The symbols move the elements like this.
zo: s493->s680, s677->s507, s525->s493, s274->s943, s628->s437, s773->s564, s110->s955, s798->s525, s789->s590, s906->s606, s955->s860, s437->s970, s726->s772, s239->s813, s423->s845, s183->s815, s722->s58, s819->s921, s970->s66, s456->s838, s482->s27, s688->s431, s136->s363, s838->s734, s564->s543, s287->s315, s805->s573, s812->s553, s281->s567, s728->s183, s268->s64, s669->s239, s772->s906, s466->s482, s611->s530, s66->s230, s270->s854, s567->s357, s967->s268, s969->s611, s296->s726, s497->s628, s479->s952, s744->s287, s813->s531, s55->s466, s892->s136, s573->s812, s869->s497, s956->s201, s543->s55, s230->s350, s734->s39, s860->s412, s913->s599, s606->s423, s516->s819, s243->s773, s201->s514, s784->s270, s279->s243, s706->s426, s350->s598, s315->s640, s578->s279, s363->s992, s481->s119, s992->s281, s845->s697, s169->s722, s988->s869, s412->s744, s640->s688, s426->s23, s514->s728, s952->s706, s39->s913, s599->s110, s590->s677, s357->s789, s697->s798, s598->s969, s530->s169, s27->s456, s64->s481, s507->s479, s854->s516, s119->s892, s257->s296, s921->s274, s23->s669, s431->s784, s58->s257, s943->s988, s553->s956, s680->s805, s815->s967, s531->s578
du: s493->s805, s677->s479, s525->s680, s274->s988, s628->s970, s773->s543, s110->s860, s798->s493, s789->s677, s906->s423, s955->s412, s437->s66, s726->s906, s239->s531, s423->s697, s183->s967, s722->s257, s819->s274, s970->s230, s456->s734, s482->s456, s688->s784, s136->s992, s838->s39, s564->s55, s287->s640, s805->s812, s812->s956, s281->s357, s728->s815, s268->s481, s669->s813, s772->s606, s466->s27, s611->s169, s66->s350, s270->s516, s567->s789, s967->s64, s969->s530, s296->s772, s497->s437, s479->s706, s744->s315, s813->s578, s55->s482, s892->s363, s573->s553, s869->s628, s956->s514, s543->s466, s230->s598, s734->s913, s860->s744, s913->s110, s606->s845, s516->s921, s243->s564, s201->s728, s784->s854, s279->s773, s706->s23, s350->s969, s315->s688, s578->s243, s363->s281, s481->s892, s992->s567, s845->s798, s169->s58, s988->s497, s412->s287, s640->s431, s426->s669, s514->s183, s952->s426, s39->s599, s599->s955, s590->s507, s357->s590, s697->s525, s598->s611, s530->s722, s27->s838, s64->s119, s507->s952, s854->s819, s119->s136, s257->s726, s921->s943, s23->s239, s431->s270, s58->s296, s943->s869, s553->s201, s680->s573, s815->s268, s531->s279
ra: s493->s845, s677->s567, s525->s423, s274->s854, s628->s943, s773->s531, s110->s734, s798->s606, s789->s992, s906->s257, s955->s39, s437->s988, s726->s722, s239->s706, s423->s726, s183->s956, s722->s969, s819->s784, s970->s869, s456->s55, s482->s564, s688->s744, s136->s64, s838->s466, s564->s578, s287->s955, s805->s798, s812->s493, s281->s892, s728->s553, s268->s728, s669->s952, s772->s58, s466->s773, s611->s230, s66->s497, s270->s640, s567->s136, s967->s514, s969->s66, s296->s169, s497->s274, s479->s789, s744->s110, s813->s426, s55->s243, s892->s268, s573->s525, s869->s921, s956->s805, s543->s279, s230->s628, s734->s482, s860->s913, s913->s456, s606->s296, s516->s431, s243->s813, s201->s573, s784->s315, s279->s239, s706->s677, s350->s437, s315->s860, s578->s669, s363->s481, s481->s815, s992->s119, s845->s772, s169->s598, s988->s819, s412->s599, s640->s412, s426->s507, s514->s812, s952->s590, s39->s27, s599->s838, s590->s281, s357->s363, s697->s906, s598->s970, s530->s350, s27->s543, s64->s183, s507->s357, s854->s688, s119->s967, s257->s530, s921->s270, s23->s479, s431->s287, s58->s611, s943->s516, s553->s680, s680->s697, s815->s201, s531->s23
le: s493->s525, s677->s590, s525->s798, s274->s921, s628->s497, s773->s243, s110->s599, s798->s697, s789->s357, s906->s772, s955->s110, s437->s628, s726->s296, s239->s669, s423->s606, s183->s728, s722->s169, s819->s516, s970->s437, s456->s27, s482->s466, s688->s640, s136->s892, s838->s456, s564->s773, s287->s744, s805->s680, s812->s573, s281->s992, s728->s514, s268->s967, s669->s23, s772->s726, s466->s55, s611->s969, s66->s970, s270->s784, s567->s281, s967->s815, s969->s598, s296->s257, s497->s869, s479->s507, s744->s412, s813->s239, s55->s543, s892->s119, s573->s805, s869->s988, s956->s553, s543->s564, s230->s66, s734->s838, s860->s955, s913->s39, s606->s906, s516->s854, s243->s279, s201->s956, s784->s431, s279->s578, s706->s952, s350->s230, s315->s287, s578->s531, s363->s136, s481->s64, s992->s363, s845->s423, s169->s530, s988->s943, s412->s860, s640->s315, s426->s706, s514->s201, s952->s479, s39->s734, s599->s913, s590->s789, s357->s567, s697->s845, s598->s350, s530->s611, s27->s482, s64->s268, s507->s677, s854->s270, s119->s481, s257->s58, s921->s819, s23->s426, s431->s688, s58->s722, s943->s274, s553->s812, s680->s493, s815->s183, s531->s813

In the rows, zero is written as 518.

The rows follow the links: the fewer symbols apart two elements are, the more alike their rows tend to be.

Each row is also shifted at random along 6 hidden directions that mean nothing.

Some elements, each with a row of numbers:
s798: [ 725  586  651  508  504  527  464  546  534  539  543  429  520  513  518  507  493  567  589  595  476  493  528  335  450  531  373  545  519  586  469  631  527  312  570]
s239: [ 469  440  411  453  518  573  627  571  430  454  405  564  480  485  532  399  551  454  530  438  573  512  463  553  392  503  526  481  492  474  558  419  525  519  507]
s516: [ 288  482  511  481  466  532  459  480  590  623  608  564  593  605  491  424  482  461  492  547  527  504  478  366  483  577  484  601  506  541  546  492  518  380  423]
s921: [ 678  518  576  455  469  447  415  471  582  614  645  537  605  625  576  480  537  468  457  572  534  511  461  443  539  602  526  652  498  554  445  497  476  513  440]
s39: [ 424  398  406  651  573  637  592  384  574  490  554  640  451  503  401  641  334  452  420  465  584  533  510  492  611  384  548  474  579  388  456  395  640  754  488]
s706: [ 310  515  398  595  558  427  657  516  484  394  414  565  455  463  501  568  516  543  526  428  554  536  539  547  560  413  520  408  536  418  534  448  594  631  565]
s726: [ 145  455  565  540  553  566  470  542  537  582  545  441  438  438  552  576  494  578  567  581  482  504  587  538  465  530  534  427  549  583  472  652  463  627  555]
s531: [ 444  433  397  496  527  568  622  550  436  455  418  568  475  476  525  445  542  467  507  429  568  521  487  644  462  496  601  468  501  459  578  416  515  630  503]
s456: [ 402  459  409  358  567  600  581  479  584  484  503  648  477  551  555  648  529  406  432  452  617  538  482  575  486  421  463  498  523  446  314  390  571  635  491]
s728: [ 715  544  591  341  563  604  532  613  488  470  445  451  435  465  619  580  597  523  577  536  529  508  529  546  359  492  393  469  501  578  346  596  485  456  610]
s578: [ 665  473  437  577  455  263  603  554  387  462  452  526  561  537  611  288  614  501  521  451  560  512  426  529  502  598  649  562  460  466  631  397  475  649  475]
s530: [ 683  551  635  508  531  666  389  491  584  604  618  475  540  524  474  623  470  538  501  598  464  521  568  569  571  549  522  564  542  593  496  620  486  473  523]
s772: [ 457  533  611  619  495  318  441  550  479  580  567  386  528  488  615  458  574  624  571  593  460  511  554  534  552  634  627  517  510  600  568  643  413  645  538]
s507: [ 303  658  442  512  508  210  647  545  523  383  408  556  543  559  569  526  615  574  569  448  540  532  513  361  542  441  374  468  503  442  497  463  612  373  564]
s906: [ 686  384  632  675  518  625  474  498  487  583  589  408  431  436  476  442  343  551  575  618  504  469  502  300  404  534  487  501  550  564  484  618  518  598  551]
s279: [ 547  604  440  443  477  371  604  529  521  445  453  605  601  608  525  437  595  476  515  445  558  529  455  405  515  496  418  573  483  457  547  396  584  312  489]
s567: [ 465  524  462  613  518  372  620  580  401  423  398  477  482  445  550  431  578  582  577  462  512  524  525  579  508  520  587  438  505  486  636  510  507  596  570]
s315: [ 365  435  470  379  479  621  483  510  551  605  562  592  566  591  536  420  531  404  468  510  563  506  453  508  427  578  528  589  491  536  509  442  485  467  413]
s869: [ 321  369  540  487  482  583  435  521  517  662  603  493  522  525  565  380  494  465  509  574  530  485  473  487  406  630  601  562  502  585  522  541  423  604  439]
s688: [ 783  490  540  414  452  733  426  493  542  624  595  584  634  615  441  389  495  399  454  533  517  511  448  535  490  612  548  680  483  558  621  454  489  312  401]
s479: [ 718  606  483  431  517  444  601  565  477  411  416  554  530  540  551  506  608  501  533  451  545  530  486  521  496  477  442  521  484  477  495  449  558  399  552]
s970: [ 767  563  628  623  502  406  416  402  629  587  686  506  569  596  501  601  424  540  472  612  511  515  509  310  648  521  462  619  547  524  396  548  565  541  498]
s913: [ 474  536  442  297  499  685  505  529  556  544  505  633  602  606  497  512  607  399  443  459  544  544  491  693  504  543  531  590  485  523  552  416  494  358  430]
s257: [ 233  414  573  708  512  435  488  489  525  594  592  421  449  453  522  458  391  596  581  604  499  475  533  275  464  536  504  468  556  548  502  623  519  636  540]
s169: [ 487  316  597  479  501  652  415  591  429  662  569  394  456  438  630  351  532  504  550  600  504  476  495  635  336  683  687  524  489  649  530  621  331  726  485]
s955: [ 544  466  454  516  516  571  517  441  558  544  571  616  548  569  481  546  472  439  428  488  562  531  481  550  581  500  570  570  525  459  500  409  550  609  449]
s812: [ 613  558  592  717  534  569  524  511  495  488  506  433  474  434  397  548  397  617  592  560  451  506  582  408  554  468  468  458  562  524  612  628  581  437  600]
s437: [ 518  587  583  662  477  411  398  447  580  611  650  491  625  579  468  528  491  580  486  581  446  534  556  528  712  599  623  604  538  551  643  570  487  523  470]
s466: [ 313  664  408  480  468  341  573  506  557  466  475  633  664  636  478  478  622  506  493  439  515  551  506  523  643  517  498  574  492  455  668  405  572  284  456]
s274: [ 472  527  542  593  487  502  429  434  600  606  644  547  594  590  457  532  451  510  465  564  497  519  517  459  633  553  555  598  538  528  557  516  526  507  450]
s23: [ 591  527  437  582  553  326  654  475  513  383  461  573  459  514  551  589  499  520  501  450  593  528  487  404  557  392  448  467  530  398  378  416  625  669  567]

In each set, the symbols that take the first to the second take the third to the fourth, perhaps in another order. Give the fourth.
Answer with the element's name.
A [ 485  641  580  691  492  343  428  384  665  573  675  535  617  612  428  641  420  586  471  588  472  533  559  326  756  496  471  593  568  496  518  555  600  462  494]
B [ 382  507  566  239  492  618  413  538  619  642  601  555  572  621  606  508  592  424  490  569  546  502  474  456  381  587  407  608  489  609  358  528  457  342  445]
C [ 745  578  455  555  542  527  602  519  466  409  431  565  520  502  469  572  547  520  493  436  524  549  530  680  619  459  576  497  521  448  594  445  560  554  547]
D s479

A [ 361  538  608  278  544  497  413  573  593  604  577  467  500  547  702  630  648  519  521  592  523  514  544  587  432  573  463  522  503  629  278  621  406  555  527]
B [ 606  542  624  510  530  585  404  485  591  601  626  476  531  533  514  615  479  539  502  598  486  516  555  512  565  545  506  557  540  581  443  608  491  527  520]
C [ 391  419  458  628  476  418  523  429  548  569  603  579  546  573  497  427  427  472  466  518  562  507  451  362  553  532  566  574  528  463  528  421  554  641  434]
D s412

A [ 532  417  499  526  440  520  482  480  523  614  596  561  591  593  503  322  472  431  478  538  553  492  424  375  462  605  556  631  489  520  580  439  501  487  402]
B [ 416  559  500  427  514  561  447  457  619  583  605  603  596  608  504  628  542  466  429  519  522  544  532  629  633  531  552  583  523  524  484  481  510  504  447]
C [ 547  587  569  468  529  454  558  591  491  458  443  450  478  487  568  506  569  573  610  530  506  501  531  392  417  492  370  470  508  551  458  590  534  361  598]
D s268

A [ 402  557  604  495  536  491  460  558  537  552  539  428  487  483  578  582  553  589  568  582  477  510  577  521  495  541  488  475  530  592  458  647  466  514  569]
B [ 637  542  634  319  534  750  433  625  509  574  504  438  494  480  563  542  587  516  569  579  474  504  556  638  371  578  461  517  496  649  470  655  425  351  558]
C [ 376  660  565  479  583  418  543  550  575  441  472  470  465  486  567  726  577  616  578  537  489  532  607  496  551  428  370  417  547  531  372  623  561  460  630]
D s514

A [ 937  615  487  447  562  572  594  494  536  394  458  602  518  548  476  662  531  473  472  448  561  547  506  567  581  398  423  529  519  439  421  425  620  455  559]
B [ 693  503  490  493  499  489  609  601  400  441  400  492  492  479  555  366  571  510  574  468  543  502  470  503  396  532  504  498  480  510  577  484  506  462  552]
C [ 305  542  500  396  490  494  452  488  614  598  595  588  607  624  549  538  569  465  461  529  529  529  504  521  551  558  513  598  505  539  474  482  491  446  435]
D s412

A [ 592  475  628  499  516  408  416  525  528  603  618  425  495  516  659  525  549  549  522  614  513  500  510  496  486  603  560  546  513  598  367  612  421  702  522]
B [ 425  362  589  726  503  622  451  498  478  628  594  417  458  426  457  404  362  564  557  604  475  481  534  434  471  589  623  494  549  574  629  624  469  662  511]
C [ 236  333  468  558  534  487  669  604  400  456  394  452  343  386  594  345  466  524  638  496  582  461  466  283  222  478  422  371  515  495  440  528  534  627  585]
D s136

A [ 546  552  633  482  502  558  447  558  537  575  551  431  516  508  536  493  516  561  584  598  474  490  538  405  436  559  426  531  516  611  489  639  486  355  549]
B [ 349  690  608  503  545  594  419  513  624  556  562  486  567  529  440  719  528  606  538  574  419  544  647  595  655  499  457  497  552  584  555  662  526  305  561]
C [ 619  457  490  481  411  396  473  524  472  607  575  548  647  624  582  248  592  439  477  518  544  505  403  486  477  681  637  673  454  539  637  423  426  492  387]
D s955

A [ 417  436  408  386  516  489  597  537  490  488  462  602  499  542  603  458  589  424  480  447  606  521  448  568  430  512  533  514  481  469  440  386  505  620  473]
B [ 562  520  415  461  564  753  603  507  516  434  433  626  496  499  402  618  487  451  469  424  547  547  533  684  551  407  515  472  532  441  561  419  599  477  523]
C [ 593  703  505  519  561  368  586  545  515  380  422  520  524  509  527  679  618  603  539  466  493  559  587  626  654  430  474  456  526  473  514  528  569  466  611]
D s64

A [ 555  499  423  523  540  611  519  465  523  510  529  616  557  540  469  601  530  464  408  452  531  562  529  817  679  510  703  535  526  459  602  415  508  691  458]
B [ 269  451  399  391  515  611  606  510  550  496  473  641  513  564  498  474  505  403  494  447  596  514  454  419  400  456  411  516  506  460  462  391  589  415  467]
C [ 604  338  447  539  444  445  578  496  451  551  536  569  529  565  554  230  464  404  500  498  615  475  356  271  354  580  525  607  471  471  517  368  526  577  419]
D s466

A [ 490  569  507  458  563  565  576  602  461  428  398  478  456  440  546  586  597  565  573  480  501  531  577  677  479  474  506  416  514  526  524  565  501  503  599]
B [ 615  505  537  638  583  589  582  533  470  435  448  459  397  396  467  615  444  588  569  513  503  518  576  538  517  424  501  398  559  491  501  579  568  622  628]
C [ 306  430  550  627  523  565  435  468  550  622  623  480  498  488  496  537  435  544  497  583  490  509  555  547  563  561  629  507  553  556  542  585  470  692  489]
D s497

A [ 625  466  550  561  504  569  422  443  565  612  643  538  559  561  494  539  461  483  444  561  515  524  504  565  605  569  620  601  531  531  516  506  483  646  447]
B [ 367  466  558  416  508  595  433  490  603  631  622  536  539  575  542  522  494  463  487  575  533  502  495  429  454  555  467  570  519  570  414  539  492  476  459]
C [ 593  567  560  740  581  455  545  500  490  439  494  434  429  407  472  668  450  653  560  533  463  531  613  566  652  440  561  408  574  494  538  615  560  695  631]
D s815

A [ 673  469  626  537  494  525  410  489  551  625  641  458  528  539  551  485  464  518  515  616  508  491  493  405  489  588  518  588  523  584  440  585  472  561  493]
B [ 547  590  601  415  505  647  374  503  606  625  621  519  608  586  490  593  545  506  481  577  461  533  561  623  588  582  533  603  520  597  536  588  466  372  473]
C [ 428  514  414  524  488  349  633  534  465  437  433  570  530  541  549  394  564  495  534  443  566  512  457  415  472  495  483  511  488  446  556  407  563  488  503]
D s426

A [ 276  529  402  355  519  486  584  522  556  484  473  636  549  590  562  537  603  437  475  441  582  535  481  552  492  478  471  521  496  463  451  396  545  470  471]
B [ 535  613  419  574  523  663  596  535  467  425  404  586  569  498  347  538  526  524  510  418  472  555  575  749  644  467  591  485  524  457  798  458  575  357  527]
C [ 491  581  438  533  494  554  601  583  428  436  385  544  568  504  435  406  580  527  557  434  488  533  527  638  525  522  562  497  493  490  773  470  534  323  523]
D s119

A [ 694  484  492  519  488  522  491  440  559  558  597  601  585  603  489  492  478  437  429  508  558  527  455  483  576  532  550  624  514  480  504  412  545  553  436]
B [ 481  377  486  410  499  489  535  454  595  570  603  606  495  604  592  464  449  387  460  533  638  487  393  217  366  489  377  588  510  479  250  402  570  579  443]
C [ 364  437  608  486  542  524  475  501  589  589  602  463  428  501  586  559  435  524  558  611  546  477  508  244  370  497  358  490  547  567  273  611  531  554  548]
D s296

A [ 456  655  597  519  514  613  467  585  516  524  480  442  553  486  440  547  557  606  597  551  411  526  615  589  544  542  481  487  526  597  679  657  498  234  573]
B [ 273  400  576  616  521  636  488  552  486  589  534  414  432  416  490  430  415  568  604  590  477  478  546  401  376  550  509  448  540  586  562  646  486  534  544]
C [ 607  435  453  602  509  575  629  570  387  440  399  506  460  437  474  359  486  510  569  458  538  505  482  511  414  505  557  461  502  477  657  474  540  533  543]
D s363

A [ 537  467  414  496  564  501  635  512  487  421  440  586  449  488  548  573  529  474  485  437  587  530  495  593  508  432  531  454  521  425  437  410  564  699  540]
B [ 535  532  492  467  528  454  603  614  421  430  393  480  471  462  593  458  612  542  585  473  527  510  512  564  422  512  502  451  489  517  529  521  495  503  573]
C [ 629  623  613  529  517  345  468  591  471  505  501  398  525  484  624  536  642  630  575  561  455  526  572  624  559  589  574  503  501  593  530  639  427  558  586]
D s722

A [ 322  435  413  477  490  240  592  492  510  503  519  587  522  582  668  420  589  461  480  469  617  512  420  413  474  534  543  539  483  449  399  382  513  722  457]
B [ 607  546  468  415  508  466  502  477  567  529  560  614  596  619  560  564  589  445  421  482  559  545  480  635  612  534  573  602  497  486  466  409  507  573  445]
C [ 503  545  523  380  507  575  408  501  576  611  598  566  607  594  560  576  610  461  428  527  508  543  528  762  609  601  641  604  501  565  521  497  428  559  434]
D s943

